In the rows, zero is written as 128.
Here are made-up elements, facts about them, and rows of numbers that follow some of those facts. Name the element behind each unnamed row.

Some elements and their rows:
[118  99 143 157 168 110 106 132 135 148 132 136 140 104 100 184 158 144
 160 139  86 112 119 122 166 152 158 116  97  97 169 131 166 138 106 127
 142 119 147 108 138]: kluma
[134 125 103 178 142 144 118 141 147  83 161 210 143  88  29 138 158 135
  96 183 100 114 104 148 160 149  98 167  72 130 145 122 137 144 165 161
 119 129  95 154 110]: duklak
[112 135 157 143 161 106  94 111 136  99 147 161 118 118 112 114 126 102
 130  96 146 123 148 116 181 156 123 182  50 121 126  83 150 133  80 201
 149 147 118  97 131]: feklal
[131 145 109 139 145 159 120  82 142 134 136 152 145 141 126 132 111 129
 105 135 128 131 152 129 120 109 143 116 172 110 118 130 119 161 149 148
 119 148 121 129 133]: vester
[146  82  91 181 204 195  83  86 183 186 105 141 115  94 123 225 146 139
 169 138 111 116  82  89 154  88 209  90 186  59 181 134 102 152 167  90
 141 127 120  57 162]: tiflagra
[134 169  74 191 136 179 168  99 166 161 129 117 123  69  58 234 154 129
 126 178 115 122 115 111 128 144 156 105 222 121 161 187 140 139 205 125
 133 118 155 145 109]: testo
[161 142 113 139 142 146 115  99 140 129 134 182 132 124 118 117 108 124
 122 123 129 114 128 123 129  89 138 109 160  99 106 138 126 162 170 144
 116 147 122 134 149]: tuskin
[165  87 123 133 133 128 146 117 130 184 119 156 161  96 135 144 135 161
 173 143 100  87 129 109  91  81 162  74 193  91 122 178 172 131 167  87
  98 117 158 147 185]: deval
[141 143 107 136 116 175 144  75 154 141 127 156 151 119 122 135 115 115
 111 122 144 105 122 131 128 105 141 113 144 107 133 141 120 132 169 130
 101 122 108 114 146]: seple
[135 106 113 119 121 121 117 132 174  96 151 171 163  97 108 127 127 103
 110 138 121  91 123 151 146 127 121 163  35 122 157 117 149 124 114 133
 125 103 111 105 130]: plustem
[160 151 115 131 138 149 122  99 133 129 133 171 133 119 128 122 110 127
 120 116 129 116 136 130 119  98 134 104 173 104 107 145 129 156 171 136
 101 147 121 130 154]: drutrus
[128 105 131 142 142 109 101 133 143  96 153 190 155 122  90 106 131 128
 121 144 108 106 124 139 153 130 117 164  50 114 132 109 149 139 115 157
 126 128 113 128 136]: sako
[138 126 104 141 142 162 126  88 139 131 130 162 144 125 123 130 113 136
 114 133 135 116 149 123 112 108 138 118 172 115 112 128 128 144 158 141
 106 144 117 130 148]: nudris
[141 142 111 132 125 177 141  78 159 139 120 165 148 112 123 138 122 117
 114 134 143 114 125 136 131 108 146 110 146 112 123 142 116 136 165 128
 103 125 110 117 141]: stuvol
[141 155 116 135 136 152 122  87 136 133 134 154 137 134 124 131 108 124
 105 128 128 124 146 131 127 111 143 104 171 104 116 141 120 160 161 143
 112 146 124 132 136]: trivo
[138 145 103 130 134 159 117  77 176 137 136 159 140 124 125 134 110 112
 104 146 134 125 130 126 132 102 158 126 148 114 125 143 111 151 151 131
 130 136 126 121 121]: plidu
[143 136 113 139 128 170 135  77 159 144 126 177 143 114 116 126 121 114
 110 135 145 112 119 129 140 106 148 118 138 101 125 135 108 146 169 125
 112 125 109 122 140]: skevabre

Some facts about the elements:
funobros α 65; tidrun α 871; paplem α 65; nafo α 266; vuflel α 496; zolon α 266; nidril α 65; trefur α 496
dugris α 266; rodol α 266; klodral α 871; drofu α 496; klibi α 496; klistevun α 871; tiflagra α 496; feklal α 496
nudris α 871; flonas α 266; feluk α 496; lople α 871; skirir α 496; skugru α 496; maza α 871; lustak α 496
lifam α 496; drotasan α 65; skedrok α 266; trufler α 871; stuvol α 871; pebras α 65; trustil α 871; sabrer α 871
dolume α 65; brimek α 871; tobar α 871; losken α 496; klubri α 871; stodi α 871; soflo α 496; raklu α 496
bredem α 496; pogras α 266; nesodar α 496; grustok α 496; legu α 871; kidris α 65; flakledruk α 496; skeke α 496
sako α 496; stigragrol α 65; stoplozar α 266; brofaster α 266; kligru α 266; misku α 266; skazoflok α 496; vopen α 871
sisas α 65; duklak α 496; niklo α 65; deval α 871; dridras α 871; pligrevar α 65; radir α 266; flogis α 871
tradreflom α 266; bozan α 871; teravak α 266; troruzes α 871; seple α 65; bugam α 871; plefa α 496; sagro α 871
skevabre α 496; skara α 871; stador α 65; flipok α 496; plustem α 266; gudratos α 871; tuskin α 496; mosku α 266
klesu α 871; vipaklus α 871; vubrur α 871; grupe α 871; bruvo α 871; gadron α 871; meklos α 266; plosir α 871
gelel α 266; tiskis α 65; zuvebris α 496; votri α 65; skesti α 266; drutrus α 871; kluma α 871; rotir α 496
nodrun α 871; bruskem α 496; satur α 65; testo α 65; plidu α 496; lutren α 496; kliflak α 871; lagre α 871
katubru α 266; tavik α 871; baklin α 496; trivo α 871; klebrabus α 871; riske α 496; vetre α 871; staber α 496
vester α 871; funobros τ c; tidrun τ e; paplem τ a; nafo τ f; vuflel τ c; zolon τ a; nidril τ a
trefur τ a; dugris τ d; rodol τ b; klodral τ f; drofu τ d; klibi τ a; klistevun τ d; tiflagra τ b
feklal τ c; nudris τ c; flonas τ e; feluk τ e; lople τ a; skirir τ a; skugru τ b; maza τ b
lustak τ c; lifam τ c; drotasan τ e; skedrok τ a; trufler τ c; stuvol τ a; pebras τ e; trustil τ b
sabrer τ a; dolume τ e; brimek τ f; tobar τ a; losken τ b; klubri τ e; stodi τ d; soflo τ e
raklu τ c; bredem τ a; pogras τ f; nesodar τ e; grustok τ d; legu τ c; kidris τ c; flakledruk τ a
skeke τ f; sako τ c; stigragrol τ f; stoplozar τ f; brofaster τ c; kligru τ f; misku τ e; skazoflok τ e
vopen τ b; sisas τ f; duklak τ c; niklo τ e; deval τ e; dridras τ d; pligrevar τ c; radir τ b
flogis τ a; tradreflom τ f; bozan τ a; teravak τ f; troruzes τ b; seple τ a; bugam τ f; plefa τ c
sagro τ a; skevabre τ a; skara τ a; stador τ f; flipok τ d; plustem τ b; gudratos τ f; tuskin τ e
mosku τ c; klesu τ e; vipaklus τ b; vubrur τ a; grupe τ c; bruvo τ a; gadron τ e; meklos τ e
plosir τ b; gelel τ c; tiskis τ e; zuvebris τ d; votri τ b; skesti τ f; drutrus τ e; kluma τ c
rotir τ d; nodrun τ c; bruskem τ b; satur τ f; testo τ b; plidu τ b; lutren τ b; kliflak τ c
lagre τ e; katubru τ a; tavik τ c; baklin τ c; trivo τ f; klebrabus τ b; riske τ d; vetre τ a
staber τ d; vester τ c; tidrun Ω lutren; nafo Ω stupur; klibi Ω tiskis; tiflagra Ω kidris; flonas Ω kidris; flonas Ω katubru
skugru Ω klesu; drotasan Ω lifam; skedrok Ω trustil; trustil Ω flakledruk; replir Ω nudris; raklu Ω rotir; pogras Ω drofu; stupur Ω radir
legu Ω bredem; stigragrol Ω kidris; stigragrol Ω testo; kligru Ω zuvebris; kligru Ω vetre; kligru Ω minum; skazoflok Ω pogras; deval Ω rotir
dridras Ω grupe; radir Ω lople; punim Ω skugru; bugam Ω klibi; bugam Ω tobar; sagro Ω kluma; druzos Ω grupe; mosku Ω flonas
mosku Ω satur; klesu Ω zuri; grupe Ω skeke; kabrim Ω replir; plosir Ω kidris; gelel Ω kidris; gelel Ω kipofim; tiskis Ω minum
zuvebris Ω katubru; zuvebris Ω kabrim; kluma Ω tiflagra; rotir Ω pligrevar; satur Ω ranezi; grufik Ω gelel; testo Ω tiskis; lutren Ω drofu
kliflak Ω votri; tavik Ω tobar; vetre Ω radir; staber Ω ranezi; funobros β skeke; tidrun β punim; nafo β grufik; vuflel β zuri
nidril β kluplazem; klodral β trufler; drofu β tobar; klibi β patur; klistevun β kluplazem; tiflagra β lifam; feklal β klubri; nudris β dugris
flonas β kiklin; feluk β dolume; maza β satur; lustak β plagoplal; drotasan β ranezi; skedrok β stupur; stuvol β geple; sabrer β dolume
dolume β klebrabus; brimek β grufik; tobar β punim; losken β dugris; klubri β kluplazem; raklu β ditri; bredem β kiklin; legu β skazoflok
skeke β dugris; sako β soflo; stigragrol β skazoflok; stoplozar β klebrabus; brofaster β zuri; kligru β kluplazem; skazoflok β ditri; vopen β plagoplal
duklak β skazoflok; niklo β trufler; deval β kiklin; dridras β grufik; pligrevar β stupur; radir β kiklin; seple β minum; plefa β feklal
sagro β kiklin; skevabre β druzos; skara β testo; plustem β zuri; tuskin β klebrabus; vubrur β skazoflok; bruvo β tobar; plosir β druzos
gelel β kiklin; zuvebris β gitruk; votri β feklal; skesti β dugris; drutrus β kabrim; rotir β patur; nodrun β minum; satur β kabrim
testo β ditri; lagre β bruvo; baklin β kluplazem; riske β dugris; staber β kiklin; funobros Ξ h; tidrun Ξ h; paplem Ξ h
nafo Ξ g; vuflel Ξ h; zolon Ξ g; nidril Ξ g; trefur Ξ h; dugris Ξ h; rodol Ξ g; klodral Ξ h
drofu Ξ g; klibi Ξ h; klistevun Ξ h; tiflagra Ξ h; feklal Ξ g; nudris Ξ h; flonas Ξ h; feluk Ξ g
lople Ξ g; skirir Ξ g; skugru Ξ h; maza Ξ g; lustak Ξ g; lifam Ξ g; drotasan Ξ h; skedrok Ξ g
trufler Ξ g; stuvol Ξ h; pebras Ξ h; trustil Ξ h; sabrer Ξ g; dolume Ξ h; brimek Ξ h; tobar Ξ g
losken Ξ g; klubri Ξ g; stodi Ξ g; soflo Ξ h; raklu Ξ h; bredem Ξ g; pogras Ξ h; nesodar Ξ h
grustok Ξ h; legu Ξ h; kidris Ξ g; flakledruk Ξ h; skeke Ξ g; sako Ξ g; stigragrol Ξ g; stoplozar Ξ g
brofaster Ξ h; kligru Ξ h; misku Ξ h; skazoflok Ξ g; vopen Ξ h; sisas Ξ g; duklak Ξ g; niklo Ξ g
deval Ξ h; dridras Ξ g; pligrevar Ξ g; radir Ξ g; flogis Ξ h; tradreflom Ξ h; bozan Ξ g; teravak Ξ g
troruzes Ξ h; seple Ξ h; bugam Ξ g; plefa Ξ g; sagro Ξ h; skevabre Ξ h; skara Ξ g; stador Ξ h
flipok Ξ g; plustem Ξ g; gudratos Ξ g; tuskin Ξ h; mosku Ξ g; klesu Ξ h; vipaklus Ξ g; vubrur Ξ g
grupe Ξ h; bruvo Ξ h; gadron Ξ h; meklos Ξ g; plosir Ξ h; gelel Ξ g; tiskis Ξ g; zuvebris Ξ h
votri Ξ g; skesti Ξ h; drutrus Ξ h; kluma Ξ g; rotir Ξ h; nodrun Ξ g; bruskem Ξ g; satur Ξ g
testo Ξ h; plidu Ξ h; lutren Ξ h; kliflak Ξ h; lagre Ξ h; katubru Ξ h; tavik Ξ h; baklin Ξ g
trivo Ξ h; klebrabus Ξ g; riske Ξ h; vetre Ξ g; staber Ξ h; vester Ξ h

Rows to name:
No name comes twice in this set of rows, the named rows included.
[127 125 134 107 130 116 107 127 176  96 147 165 158 113 113 123 130 110
 117 141 111 111 123 155 158 136 132 151  50 124 143 126 149 129 103 137
 122 108 121 107 118] | vipaklus
[135 142  86 212 150 180 160  98 142 162 131 152 115  72  47 216 156 148
 122 180 113 123 120 104 124 147 142 109 218 120 144 165 138 150 212 142
 137 140 143 169 123] | raklu
[136 125 149 130 134  97 105 131 142 102 148 184 152 124 101 102 133 118
 119 139 105 109 126 146 164 124 122 149  47 112 132 123 147 149 109 152
 129 132 120 133 125] | skeke
[139 132 134 159 124 159 168  80 151 190 112 131 133  81 107 188 144 126
 150 140 136 108 124 101 135 125 173  98 178 106 135 167 150 123 160 115
 138 121 160 140 143] | klibi
[125 188 157 150 157 112  99  77 136 112 109 122 126 154 148 139 104  59
 104 113 165 156 170 128 171 148 138 185 130 109 138 100 136 164  85 166
 174 143 141 102 113] | kluplazem
[149  75 121 135 116 157 159  91 154 194 109 151 172  91 143 166 143 148
 164 154 112  80 112 120 106  88 182  72 164  90 142 171 146 121 159  64
  97 101 140 122 175] | sagro
[129 124 134 118 133 113 101 125 178 100 151 175 154 110 105 120 135 107
 115 152 112 105 119 146 164 130 134 161  38 117 144 126 141 135 103 142
 136 113 124 115 115] | bruskem
[140 150 124 144 176 156 108  88 139 117 121 155 102  98 137 131 102 115
 127  81 174 117 159  91 125 123 135 149 182 119  98 109 145 125 146 187
 120 153 117  96 162] | klistevun
[131 162 152 160 126  94 147  92 132 161 110 107 152 125 122 183 139  96
 131 178 109 142 157 132 144 155 155 135 168 111 159 167 172 158 109 114
 175 121 193 161 110] | stupur
[150 151 107 139 148 142 105  95 150 128 140 162 131 136 122 117 108 126
 106 131 126 126 145 119 126  95 145 122 169 107 110 138 116 168 161 149
 127 150 131 136 132] | grustok
[151 131  93 142 129 158 140  93 135 133 137 162 149 120 125 130 104 118
 105 113 139 105 150 131 110  99 136 123 159 105 129 127 124 150 165 138
 113 140 110 126 154] | skesti
[141 142 111 156 126 135 172  97 127 179 124 107 135 101 124 187 125 121
 133 118 128 113 156 110 114 128 165  94 201 104 142 161 160 150 154 126
 144 133 171 146 139] | pogras
[135  50 127 111 100  88 161 147 163 151 135 146 191  66 120 152 152 131
 165 162  94  60 126 134 116 120 150 132  64 124 163 160 203  98 106  86
 127  77 160 136 155] | radir
[142 109 101 209 173 150 119 158 136 124 133 166 124  60  34 214 180 147
 152 162  74  95  83 122 170 145 132 118 110  97 197 137 157 136 177 127
 122 115 118 110 139] | stigragrol
[122 118 138 122 152 123 110 120 165  89 136 161 137  83 111 126 132  98
 136 105 153  94 133 119 164 147 117 182  49 128 138  98 167  96 103 175
 124 110 110  79 142] | votri

The same elements again, as new rows of numbers:
Named rows:
[130 135 128 126 131 118 126 128 121 156 126 146 142 131 136 124 123 127
 139 136 135 154 125 124 138 123 131 123 129 125 128 139 125]: pebras
[120 122 121 120 137 124 130 129 122 103 132 111 141 124 128 110 137 129
 117 128 132 112 154 119 119 125 121 133 124 109 146 109 125]: replir
[132 127 131 122 136 130 127 131 118 111 131 140 127 127 132 113 128 127
 131 132 124 143 157 116 126 137 124 127 118 113 131 127 129]: rerer
[117 120 119 120 133 127 125 125 124 112 135  99 141 122 134 109 148 127
 113 132 129 113 155 116 127 132 113 132 135 103 147  94 128]: kabrim
[136 120 131 130 125 134 128 121 126 120 131 144 106 119 123 135 128 135
 123 116 120 142 141 130 126 130 135 131 122 126 116 152 122]: lustak
[131 121 127 134 123 136 126 123 134 125 127 144 108 121 126 135 131 139
 125 124 118 157 129 126 138 141 143 129 124 127 120 141 126]: skirir
[138 127 129 137 126 134 134 131 129 118 123 136 122 123 121 136 124 129
 128 127 123 115 132 133 126 149 137 133 111 133 116 139 119]: losken
[117 121 117 120 134 127 127 127 125 114 134 104 141 119 133 114 145 128
 115 132 130 115 149 115 126 133 112 134 135 102 143  96 127]: druzos
[114 131 158 122 103 134 120 109 156  98 127  88 120 128 129  92 151 114
 111 115 130 120 127 159 121 142 163 121 106 164 144 149 113]: stigragrol
[134 127 131 135 128 138 128 130 134 106 123 133 111 125 125 138 131 126
 127 133 120 107 130 131 128 153 124 127 120 126 112 125 130]: vipaklus
[135 138 128 131 132 121 128 130 119 164 125 133 145 127 132 131 124 122
 143 136 130 123 112 125 133 133 122 118 133 138 125 136 125]: plidu
[129 133 128 128 130 119 122 132 122 156 130 139 141 128 139 130 127 126
 139 135 129 164 127 119 141 128 126 117 139 129 128 132 129]: soflo
[118 124 131 112 127 129 122 120 126 119 140 103 129 124 140 106 149 121
 118 132 124 128 155 122 131 139 116 125 127 125 144 104 130]: grufik
[127 125 125 120 139 131 125 125 119 123 132 126 132 120 136 115 143 129
 126 136 125 137 158 111 132 141 114 125 130 101 132 113 130]: minum
[132 129 135 118 133 132 126 128 117 116 133 136 126 130 135 107 130 124
 131 132 123 153 160 120 126 135 126 121 113 122 134 126 131]: kipofim
[123 126 117 137 124 136 137 134 144  98 120 104 129 126 113 137 128 131
 114 130 128  63 111 137 117 144 131 136 123 128 130 108 127]: dridras
[131 132 129 128 131 119 123 133 121 151 128 141 142 130 136 130 122 125
 141 133 132 150 124 119 136 123 130 119 135 132 131 137 125]: nesodar

Which element is each row?
No name comes twice in this set of rows, the named rows included.
[133 118 133 128 127 139 123 119 130 120 134 135  95 117 131 142 144 132
 122 121 117 146 142 126 137 140 117 127 133 115 107 130 136] | trufler
[117 118 129 143 130 131 115 117 149  87 115 106 126 111 125 121 152 132
 116 122 131 106 130 123 131 142 142 126 139 106 131 140 113] | skazoflok
[136 130 132 128 133 119 128 128 118 161 130 141 137 128 129 130 119 127
 139 117 130 156 123 125 126 100 126 122 134 134 126 149 125] | vuflel
[120 124 120 127 135 119 129 127 128 138 131 104 142 128 125 137 129 126
 120 118 137 102 117 129 119  93 110 133 151 119 136 119 133] | grupe
[123 134 123 125 131 114 130 130 125 147 131 126 154 132 129 121 122 126
 128 131 139 135 119 127 127 109 134 130 132 131 141 135 121] | drotasan
[133 118 131 130 126 134 123 116 127 138 131 137 104 114 130 139 141 135
 122 118 117 151 143 126 135 144 127 131 129 122 112 140 125] | lifam
[107 122 162  90  91 135 123 110 136 123 156 112  73 139 132 102 139 115
  95 114 118 110 129 165 102 123 142 121 104 216 140 123 130] | gelel
[123 124 126 107 134 131 118 121 107 135 133 156  98 115 141 113 133 130
 123 148 116 115 143 105 119 152 105 115 138 138 128  96 135] | kiklin
[135 129 126 141 123 138 133 126 135 131 120 135 117 121 124 135 131 132
 131 134 119 118 122 132 135 166 135 130 117 135 118 126 124] | flipok
[137 125 120 130 120 135 140 128 129 135 134 143 120 134 125 141 126 141
 125 120 122 185 142 135 142 132 146 147 104 113 119 139 126] | nidril
[120 136 115 125 127 118 133 134 120 163 124 135 142 129 117 123 111 130
 127 141 131  57  80 129 103 128 125 117 136 179 142 106 123] | staber
[133 125 131 133 125 141 123 125 132 123 127 130 111 120 132 142 141 126
 128 137 117 115 134 125 140 166 112 127 131 120 109 115 133] | klebrabus
[120 129 130 135 135 114 121 120 134 128 118 105 151 120 123 114 135 127
 128 110 143 106 110 129 114  89 132 120 149 119 142 153 118] | raklu
[113 125 117 118 130 115 125 141 122 124 132 135 135 132 121 130 107 128
 117 136 136  65  98 123 103 100 123 123 144 158 140 106 129] | deval
[121 137 124 131 120 118 134 131 134 153 128  98 159 132 122 123 123 121
 130 130 136  97  98 138 123 123 131 126 131 156 146 112 124] | zuvebris

The same elements again, as new rows of numbers:
Named rows:
[124 107 121 117 134 125 104 136 125 124 127 154  95 128 112 129 127 121
 143 154 101 147 127 135 112 151]: skeke
[144  98 148 130 133 146 137 138 141 133 129 189  92 111 118 151 156  93
 145 115 136 149 159 152  94 160]: bredem
[ 78 130 122 173 140 146 113  93  90 154  97 163 126 147 149 122  81 158
 103 135 152 106 125 111 142 107]: klistevun
[106 109 133 128 136  87 138 111  88 146  92  96 159 120 149 102 119 123
  99 115 128 111 132 152 120 123]: rotir
[179  85 128 102 108 132  46 100 142  95 110 136 106 132 122 144  91 140
 193 146  90 164 117 138 127 164]: duklak
[111 110 105 120 130 122 116 153 126 143 124 154  95 130 134 120 128 120
 134 151 110 146 148 140 139 146]: drofu
[148 115 128 131 120 140 108 133 129 130 121 165  88 124 129 126 131 134
 146 139 105 146 125 134 124 144]: niklo
[121 122  76 108 109  79 125 122  86 110 152  56 159 137 157 106 162 144
 122  98 106  96 111 129 137 145]: stupur
[128 118 115 117 123 138  97 125 115 111 141 148 107 134 124 137 138 146
 154 134 102 131 142 121 118 159]: lople
[106 106 145 156 133 143 109 116 102 116 107 135 153 146 134 107 112 142
 123 128 128 120 122 110 114 154]: gadron
[121 117 143 141 120 110 111  87  81 105 110 106 168 125 127 118 119 136
 129 115 115 107  96 129  84 143]: kliflak
[138 112 140 128 128 139 102 116 125 106 119 155  83 130 106 141 137 145
 144 142  95 146 114 127 103 145]: rodol
[132 119 132 115 128 143  89 118 121 107 130 160  99 132 109 130 125 138
 153 140  99 132 130 118  98 153]: vipaklus
[118 123 108 147 105 143  91 144 135 102 144 118 134 164 154  91 142 131
 141 125 108 123 108 106 134 162]: plagoplal
[ 88 148  84 165 119 151  86 110 118 118 155 125 112 165 146 114 132 155
 125 143 113  99  89  99 151 120]: kluplazem
[127 122 125 118 117 135  95 134 119 123 124 167  99 134 119 120 119 132
 146 145 103 138 133 125 110 163]: gudratos
[123 129 131 115 129 141  88 133 118  98 142 143 109 135 105 116 143 140
 150 153  79 130 117 114  94 164]: klebrabus

Name these rows:
No name comes twice in this set of rows, the named rows included.
[158 107 121 134 117 136 102 114 115 110 136 155  97 116 115 149 132 139
 157 137 101 140 106 132 104 149] | pligrevar
[153 215 250 141  96 144 103  70 153 160   8 103 114 128  93  33 106  39
 130 128 101 114  75 189  17  69] | tiflagra
[140 110 133 115 139 138  99 110 132 113 122 162  83 125  98 143 127 124
 146 141 104 139 122 133 104 147] | losken
[170 205 199 141  76 169  79 117 168 145  66 155  69 123  97  64 128  61
 173 160  75 142  70 174  37 111] | kidris
[127 114 124 122 129 139 101 134 135 130 126 162  89 129 119 130 131 119
 148 146 110 144 132 141 120 147] | feluk
[142 191 223 138 100 140 104  73 126 143  41 115 134 126 107  56 106  77
 129 118 114 107  94 163  37  99] | plosir
[111 132 123 123 117 138 102 158 127 144 125 170 100 139 142 103 125 131
 140 150 109 142 153 130 129 159] | stodi
[140 114 125 130 118 133 109 136 121 126 121 165  90 126 126 116 123 132
 143 149  96 147 116 132 112 150] | sisas
[137 134 119 100 115 100 111 123  93 137 121 127 116 117 120 117 130 125
 138 129  98 121 134 146  96 142] | bugam
[ 87 105 140 154 139 129 119 137 118 134  96 133 142 145 147  90 107 124
 112 143 125 131 127 126 129 140] | grustok
[147 143 134 113 102 112 114 101 103 122 108 115 102 112 110 134 145 120
 150 131  86 128  99 160  77 128] | mosku
[117 105 145 161 126 136 104 101  97  92 115 132 163 134 124 125 112 149
 137 125 119 119 101 110  91 158] | vester
[153 179 153 107  93 120  95 102 113 139 102 114 108 113 105 103 139  91
 160 128  89 114 100 165  56 123] | kluma
[123 141 116 103 110 103 123 132 100 159 114 135 114 122 143 107 130 121
 131 124 119 122 156 154 119 137] | dridras
[154 100 115 120  91 133  45 131 144  77 123  92 142 180 165  81 107 148
 175 130  86 145 110 106 161 175] | ditri

